Below is a small trained network, with its code and all its weights. Each question gives an input and a target symbol and asks what happens when units are switched off, that is, made to give their printed mean instead of their output.

import numpy as np


def w(rows, s, z=0):
    codes = np.array(rows[::2]) - 128.0
    scale = np.full(codes.shape[1], s)
    scale[-1] = z or s
    return codes * scale


def norm(h):
    return h / np.sqrt((h * h).mean(-1, keepdims=True) + 1e-5)


def f(y):
    return np.maximum(y, 0)


def softmax(a):
    e = np.exp(a - a.max(-1, keepdims=True))
    return e / e.sum(-1, keepdims=True)


def log_softmax(a):
    a = a - a.max(-1, keepdims=True)
    return a - np.log(np.exp(a).sum(-1, keepdims=True))


def net(x, mask):
    ids = ['ΔΘΛΨβζημπστφω'.index(c) for c in x.split()]
    T = len(ids)
    res = E[ids] + P[:T]
    u = 0
    for l in range(3):
        q, k, v = (norm(res) @ M[l].T for M in (Q, K, V))
        z = softmax(np.where(np.tri(T) > 0, q @ k.T / 3**0.5, -1e9)) @ v
        res = res + np.where(mask[u], z, O[l][:, -1]) @ O[l][:, :-1]
        u += 1
        y = f(norm(res) @ A[l][:, :-1].T + A[l][:, -1])
        res = res + np.where(mask[u : u + 8], y, B[l][:, -1]) @ B[l][:, :-1]
        u += 8
    return log_softmax(norm(res)[-1] @ U[:, :-1].T + U[:, -1])


Q, K, V, O, A, B = {}, {}, {}, {}, {}, {}
E = w([
[159,128,122,94],'Δ',
[148,119,77,111],'Θ',
[166,152,254,122],'Λ',
[142,122,161,209],'Ψ',
[104,119,3,146],'β',
[141,120,75,113],'ζ',
[170,121,77,128],'η',
[134,122,178,168],'μ',
[169,117,76,130],'π',
[61,44,72,148],'σ',
[134,136,169,201],'τ',
[133,134,170,201],'φ',
[80,159,139,134],'ω',
],0.0035)
P = w([
[103,124,108,152],'0',
[118,140,92,116],'1',
[141,140,129,138],'2',
[176,8,146,115],'3',
[105,143,103,127],'4',
[137,143,144,145],'5',
[182,1,162,105],'6',
],0.0044)
Q[0] = w([
[126,135,90,144],'0.h0',
[207,2,212,43],'0.h0',
[187,84,183,141],'0.h0',
],0.0049)
K[0] = w([
[146,116,58,98],'0.h0',
[59,254,191,116],'0.h0',
[96,142,168,104],'0.h0',
],0.0055)
V[0] = w([
[6,255,187,133],'0.h0',
[172,26,171,15],'0.h0',
[11,150,175,73],'0.h0',
],0.0012)
O[0] = w([
[44,179,152,220,152],'0.h0',
[147,117,5,66,1],'0.h0',
[29,150,111,132,104],'0.h0',
],0.0024,0.00097)
A[0] = w([
[119,127,188,108,251],'0.n0',
[96,105,159,254,132],'0.n1',
[142,67,115,218,92],'0.n2',
[44,154,124,148,60],'0.n3',
[134,155,188,109,212],'0.n4',
[89,142,75,131,88],'0.n5',
[55,71,122,139,119],'0.n6',
[178,42,143,20,182],'0.n7',
],0.003,0.0011)
B[0] = w([
[127,85,52,161,203],'0.n0',
[171,153,6,56,253],'0.n1',
[87,184,113,53,215],'0.n2',
[167,80,55,146,168],'0.n3',
[161,79,102,154,183],'0.n4',
[190,109,66,116,162],'0.n5',
[158,211,105,175,173],'0.n6',
[41,187,136,237,234],'0.n7',
],0.0023,0.002)
Q[1] = w([
[103,116,184,63],'1.h0',
[113,132,209,98],'1.h0',
[134,138,2,149],'1.h0',
],0.007)
K[1] = w([
[175,128,204,86],'1.h0',
[194,92,237,171],'1.h0',
[93,144,2,92],'1.h0',
],0.0054)
V[1] = w([
[126,150,4,113],'1.h0',
[147,98,143,106],'1.h0',
[120,149,97,162],'1.h0',
],0.0032)
O[1] = w([
[132,127,255,117,254],'1.h0',
[125,162,101,138,96],'1.h0',
[119,76,194,81,180],'1.h0',
],0.0028,0.0036)
A[1] = w([
[59,42,48,126,140],'1.n0',
[123,199,172,220,92],'1.n1',
[140,234,89,44,119],'1.n2',
[103,90,103,5,4],'1.n3',
[203,76,85,169,107],'1.n4',
[207,161,163,144,141],'1.n5',
[76,181,93,179,78],'1.n6',
[109,59,201,133,136],'1.n7',
],0.0031,0.0028)
B[1] = w([
[164,157,183,118,191],'1.n0',
[128,120,102,64,182],'1.n1',
[110,122,124,1,156],'1.n2',
[228,215,61,156,137],'1.n3',
[127,117,173,161,171],'1.n4',
[92,123,103,110,210],'1.n5',
[148,107,120,159,141],'1.n6',
[146,163,103,161,251],'1.n7',
],0.005,0.0024)
Q[2] = w([
[163,148,197,207],'2.h0',
[65,13,134,133],'2.h0',
[145,254,172,178],'2.h0',
],0.0086)
K[2] = w([
[61,172,124,169],'2.h0',
[109,89,248,35],'2.h0',
[108,148,67,254],'2.h0',
],0.0085)
V[2] = w([
[75,15,185,140],'2.h0',
[2,159,131,105],'2.h0',
[110,61,30,143],'2.h0',
],0.0029)
O[2] = w([
[81,3,138,70,20],'2.h0',
[78,111,197,219,176],'2.h0',
[154,66,84,183,2],'2.h0',
],0.0042,0.00077)
A[2] = w([
[57,89,236,132,142],'2.n0',
[154,144,111,2,99],'2.n1',
[52,43,162,75,2],'2.n2',
[44,213,120,179,155],'2.n3',
[141,174,148,135,84],'2.n4',
[178,181,164,127,191],'2.n5',
[26,176,37,106,109],'2.n6',
[230,200,72,85,100],'2.n7',
],0.0037,0.0036)
B[2] = w([
[87,178,110,145,233],'2.n0',
[168,112,163,149,197],'2.n1',
[79,1,119,66,133],'2.n2',
[178,92,151,119,196],'2.n3',
[150,112,129,109,139],'2.n4',
[106,112,106,119,252],'2.n5',
[100,122,63,166,148],'2.n6',
[79,133,113,136,201],'2.n7',
],0.0064,0.003)
U = w([
[85,200,242,16,96],'Δ',
[157,192,80,74,128],'Θ',
[86,97,15,124,80],'Λ',
[152,47,48,147,2],'Ψ',
[92,151,26,133,147],'β',
[178,204,94,74,253],'ζ',
[178,74,157,46,100],'η',
[239,174,167,187,131],'μ',
[181,58,165,50,178],'π',
[16,12,138,82,108],'σ',
[156,68,103,187,77],'τ',
[155,57,107,198,99],'φ',
[8,162,188,215,152],'ω',
],0.012,0.004)

Each question gives the input, a string of symbols that net reads in full, and the target symbol t.
The units are the heads (3 rows each of Q, K, V and O) and the neurons (one row each of A and B). Each row of codes is followed by its name. A weight is (code - 128) times the scale printed after its matrix; where a second scale follows, it is the last column's (O, A, B and U).
mask holds one flag per unit, layer by layer, with each layer's heads first. A switched-off unit (its flag False) gives its mean, the last column of its rows in O or B, instead of its output. The means were averaged over made-up inputs and are rounded, as every weight is.
A unit's drop is (log p(t) with every unit on - log p(t) with that unit switched off) / (log p(t) with every unit on - log p(t) with every unit switched off).
The circuit of an input: a set's keep is (log p(t) with only the set's units on - log p(t) with every unit switched off) / (log p(t) with every unit on - log p(t) with every unit switched off). Starting from the 12 units with the biggest drops (on a tie, the unit counted first), units are removed one at a time, each time the one whose removal leaves the highest keep (on an exact tie, the one counted first), for as long as the keep stays at least 0.8.
circuit, biggest first: the units of the circuit, biggest drop first
most important unit: the unit with the biggest drop
top k neurons: the k neurons with the biggest drops, biggest first
k most important neurons of layer l: the k neurons of layer l with the biggest drops, biggest first
input β ζ ζ ω π Θ, target β: top neuron : (1.n0)
input Ψ μ Δ Δ ω, target Δ: circuit, biggest first : (1.n2, 0.h0, 2.n1)
input Θ μ μ Δ μ, target Δ: circuit, biggest first : (2.n3, 1.n1)
input φ μ Λ Λ, target μ: circuit, biggest first : (1.h0, 0.n1, 2.h0, 0.n7)
input τ ω Ψ Θ, target ω: top 2 neurons : (0.n7, 2.n0)
input β ζ μ, target β: top 4 neurons : (1.n0, 1.n5, 2.n7, 0.n7)
input β τ μ φ ω μ, target β: top 2 neurons : (1.n0, 0.n7)
input π Λ ζ ζ Ψ Δ, target π: 2 most important neurons of layer 1 : (1.n2, 1.n7)
input μ ω Θ, target μ: top 3 neurons : (1.n1, 0.n2, 0.n1)
input σ τ τ, target σ: top 2 neurons : (1.n1, 1.n0)
input π ζ σ, target π: 3 most important neurons of layer 1 : (1.n0, 1.n2, 1.n4)
input π ζ μ ω β σ, target π: top 4 neurons : (1.n0, 1.n2, 0.n1, 0.n7)
input ω ω σ μ Ψ, target σ: 2 most important neurons of layer 1 : (1.n7, 1.n3)
input φ μ ζ μ τ Λ, target φ: top 3 neurons : (1.n0, 0.n2, 1.n1)
input ω τ ω Ψ, target ω: most important unit : 2.h0
input π Λ η π π, target π: 2 most important neurons of layer 1 : (1.n7, 1.n4)
input σ Θ φ ω σ μ, target σ: 3 most important neurons of layer 1 : (1.n1, 1.n2, 1.n0)
input Δ ω ω ω Ψ ζ, target Δ: top 2 neurons : (1.n7, 0.n2)
input ω τ π φ Δ, target Δ: 3 most important neurons of layer 1 : (1.n2, 1.n1, 1.n7)
input ω β σ ζ μ π, target ω: most important unit : 0.n1
input μ φ Ψ ζ φ ζ, target μ: 4 most important neurons of layer 1 : (1.n1, 1.n0, 1.n7, 1.n2)
input ζ μ Δ ω μ μ, target ζ: top 2 neurons : (0.n1, 0.n0)
input ω π ω μ μ, target π: top 3 neurons : (0.n1, 1.n7, 2.n0)
input σ ω ω, target σ: top 2 neurons : (1.n1, 2.n2)
input π Ψ ω, target π: 2 most important neurons of layer 2 : (2.n1, 2.n0)
input σ ω Ψ, target σ: 3 most important neurons of layer 1 : (1.n1, 1.n0, 1.n5)
input μ ζ μ σ ω ω, target μ: 3 most important neurons of layer 0 : (0.n1, 0.n2, 0.n6)
input Δ Ψ μ μ μ φ, target Δ: most important unit : 1.h0
input ω β σ, target ω: top 3 neurons : (1.n0, 2.n0, 1.n7)
